Below are the code and all the weights of a small trained network. Each question names an input and a target symbol and asks about switching units off, where a switched-off unit gives its printed mean instead of its output.

import numpy as np


def w(rows, s, z=0):
    codes = np.array(rows[::2]) - 128.0
    scale = np.full(codes.shape[1], s)
    scale[-1] = z or s
    return codes * scale


def norm(h):
    return h / np.sqrt((h * h).mean(-1, keepdims=True) + 1e-5)


def f(y):
    return np.maximum(y, 0)


def softmax(a):
    e = np.exp(a - a.max(-1, keepdims=True))
    return e / e.sum(-1, keepdims=True)


def log_softmax(a):
    a = a - a.max(-1, keepdims=True)
    return a - np.log(np.exp(a).sum(-1, keepdims=True))


def net(x, mask):
    ids = ['αζηθτφω'.index(c) for c in x.split()]
    T = len(ids)
    res = E[ids] + P[:T]
    r = norm(res)
    for j in range(3):
        rows = slice(3 * j, 3 * j + 3)
        q, k, v = (r @ M[0][rows].T for M in (Q, K, V))
        z = softmax(np.where(np.tri(T) > 0, q @ k.T / 3**0.5, -1e9)) @ v
        o = O[0][rows]
        res = res + np.where(mask[j], z, o[:, -1]) @ o[:, :-1]
    y = f(norm(res) @ A[0][:, :-1].T + A[0][:, -1])
    res = res + np.where(mask[3:11], y, B[0][:, -1]) @ B[0][:, :-1]
    return log_softmax(norm(res)[-1] @ U[:, :-1].T + U[:, -1])


Q, K, V, O, A, B = {}, {}, {}, {}, {}, {}
E = w([
[65,108,217,103],'α',
[58,153,189,129],'ζ',
[25,93,187,129],'η',
[126,198,113,253],'θ',
[110,41,136,205],'τ',
[28,157,115,159],'φ',
[213,145,201,115],'ω',
],0.0073)
P = w([
[124,137,249,164],'0',
[141,119,253,188],'1',
[133,117,225,171],'2',
[123,112,216,153],'3',
[122,108,197,144],'4',
[121,101,179,134],'5',
[118,99,163,127],'6',
[110,98,147,116],'7',
[105,89,132,106],'8',
[106,88,112,107],'9',
[97,76,91,100],'10',
[94,50,81,72],'11',
[61,54,72,97],'12',
[48,87,64,173],'13',
],0.0044)
Q[0] = w([
[253,152,155,77],'H1',
[110,55,170,168],'H1',
[170,120,98,36],'H1',
[185,122,104,182],'H2',
[89,57,151,145],'H2',
[55,189,140,106],'H2',
[126,176,147,78],'H3',
[230,180,60,122],'H3',
[127,138,29,88],'H3',
],0.014)
K[0] = w([
[89,173,184,231],'H1',
[135,198,34,76],'H1',
[149,173,210,211],'H1',
[163,122,220,243],'H2',
[85,60,143,112],'H2',
[95,215,13,102],'H2',
[133,67,132,196],'H3',
[98,134,253,177],'H3',
[180,154,207,168],'H3',
],0.011)
V[0] = w([
[109,218,113,104],'H1',
[190,137,187,80],'H1',
[132,91,94,185],'H1',
[183,90,114,127],'H2',
[179,100,175,154],'H2',
[167,175,178,129],'H2',
[104,148,136,102],'H3',
[101,160,161,75],'H3',
[152,251,124,164],'H3',
],0.013)
O[0] = w([
[51,217,78,90,18],'H1',
[152,42,78,51,107],'H1',
[137,132,137,196,128],'H1',
[89,206,127,127,3],'H2',
[145,182,56,124,184],'H2',
[141,142,62,177,122],'H2',
[130,176,155,91,134],'H3',
[140,224,150,2,138],'H3',
[10,79,118,94,30],'H3',
],0.0095,0.0051)
A[0] = w([
[84,80,197,118,74],'N1',
[14,197,78,50,124],'N2',
[160,160,66,128,130],'N3',
[96,163,71,26,5],'N4',
[163,99,104,83,201],'N5',
[149,134,223,125,53],'N6',
[116,246,155,183,111],'N7',
[133,139,35,148,253],'N8',
],0.011,0.0055)
B[0] = w([
[147,49,130,114,215],'N1',
[150,248,98,132,159],'N2',
[141,58,125,124,175],'N3',
[129,87,7,222,140],'N4',
[111,146,188,129,254],'N5',
[59,158,129,166,220],'N6',
[108,53,176,106,213],'N7',
[98,73,176,80,243],'N8',
],0.012,0.0044)
U = w([
[213,121,139,38,118],'α',
[133,190,77,114,254],'ζ',
[157,186,181,137,64],'η',
[7,113,127,181,109],'θ',
[201,118,108,236,109],'τ',
[75,229,201,104,130],'φ',
[147,60,40,76,114],'ω',
],0.013,0.0082)

Each question gives the input, a string of symbols that net reads in full, and the target symbol t.
The units are the heads (3 rows each of Q, K, V and O) and the neurons (one row each of A and B). Each row of codes is followed by its name. A weight is (code - 128) times the scale printed after its matrix; where a second scale follows, it is the last column's (O, A, B and U).
mask holds one flag per unit, heads first, then neurons. A switched-off unit (its flag False) gives its mean, the last column of its rows in O or B, instead of its output. The means were averaged over made-up inputs and are rounded, as every weight is.
A unit's drop is (log p(t) with every unit on - log p(t) with that unit switched off) / (log p(t) with every unit on - log p(t) with every unit switched off).
The circuit of an input: a set's keep is (log p(t) with only the set's units on - log p(t) with every unit switched off) / (log p(t) with every unit on - log p(t) with every unit switched off). Starting from all 11 units, units are removed one at a time, each time the one whose removal leaves the highest keep (on an exact tie, the one counted first), for as long as the keep stays at least 0.8.
units of the circuit, in order: the units of the circuit, biggest drop first
unit that matters most: the unit with the biggest drop
k most important neurons: the k neurons with the biggest drops, biggest first
which heads matter: for each layer, one digit per head in row order, 1 if its drop is at least 0.15 and else 0, layers parted by /
input η η θ ω τ ζ α ζ η, target φ: which heads matter	001
input ζ τ φ η θ α η ζ φ α α, target φ: units of the circuit, in order	[H3 H1]
input α η ω φ, target α: unit that matters most	H2
input τ ζ τ η φ α φ θ φ ζ η η, target φ: which heads matter	101
input η φ ζ τ α, target τ: units of the circuit, in order	[H3 N8]
input θ θ ω φ φ, target ω: units of the circuit, in order	[N1 H3 N6]
input τ ω η α ω θ ζ α, target ω: which heads matter	101
input θ φ ω ζ τ ζ η α τ α ω ζ ζ, target α: units of the circuit, in order	[H1 H3]
input φ α ζ θ, target α: which heads matter	110
input φ φ ω, target φ: 2 most important neurons	[N2 N7]
input φ ω ζ θ τ α θ η η τ η ω φ, target α: which heads matter	100
input ζ ω ζ, target ζ: 2 most important neurons	[N2 N4]
input τ η ζ, target τ: units of the circuit, in order	[H3 H2]
input φ θ φ ω η α η τ η, target τ: units of the circuit, in order	[H3]
input ω φ ζ, target ω: units of the circuit, in order	[H3 H1 N4]
input η α η η α θ τ ω φ φ φ θ τ, target θ: units of the circuit, in order	[H1 N7]
input φ ω θ, target φ: units of the circuit, in order	[H3 H1 N2]
input α α θ η, target ω: units of the circuit, in order	[H3 N1 H1]
input τ φ ζ η φ α, target θ: 2 most important neurons	[N6 N1]
input φ ζ α ω τ θ θ η τ ζ, target τ: units of the circuit, in order	[H3]
input φ ζ τ, target φ: units of the circuit, in order	[H1 H2 H3]
input φ τ η ζ η φ η η η ζ, target φ: units of the circuit, in order	[H3 N6]
input ζ φ α ζ ζ ω θ φ θ ω, target φ: 2 most important neurons	[N2 N1]
input α ω α φ η α η θ, target α: units of the circuit, in order	[H3 H1]
input τ θ θ η α θ α, target ω: 2 most important neurons	[N1 N6]
input τ θ η, target τ: 3 most important neurons	[N8 N7 N5]
input φ φ θ, target φ: unit that matters most	H1
input τ θ τ τ τ θ ω, target τ: 2 most important neurons	[N5 N1]
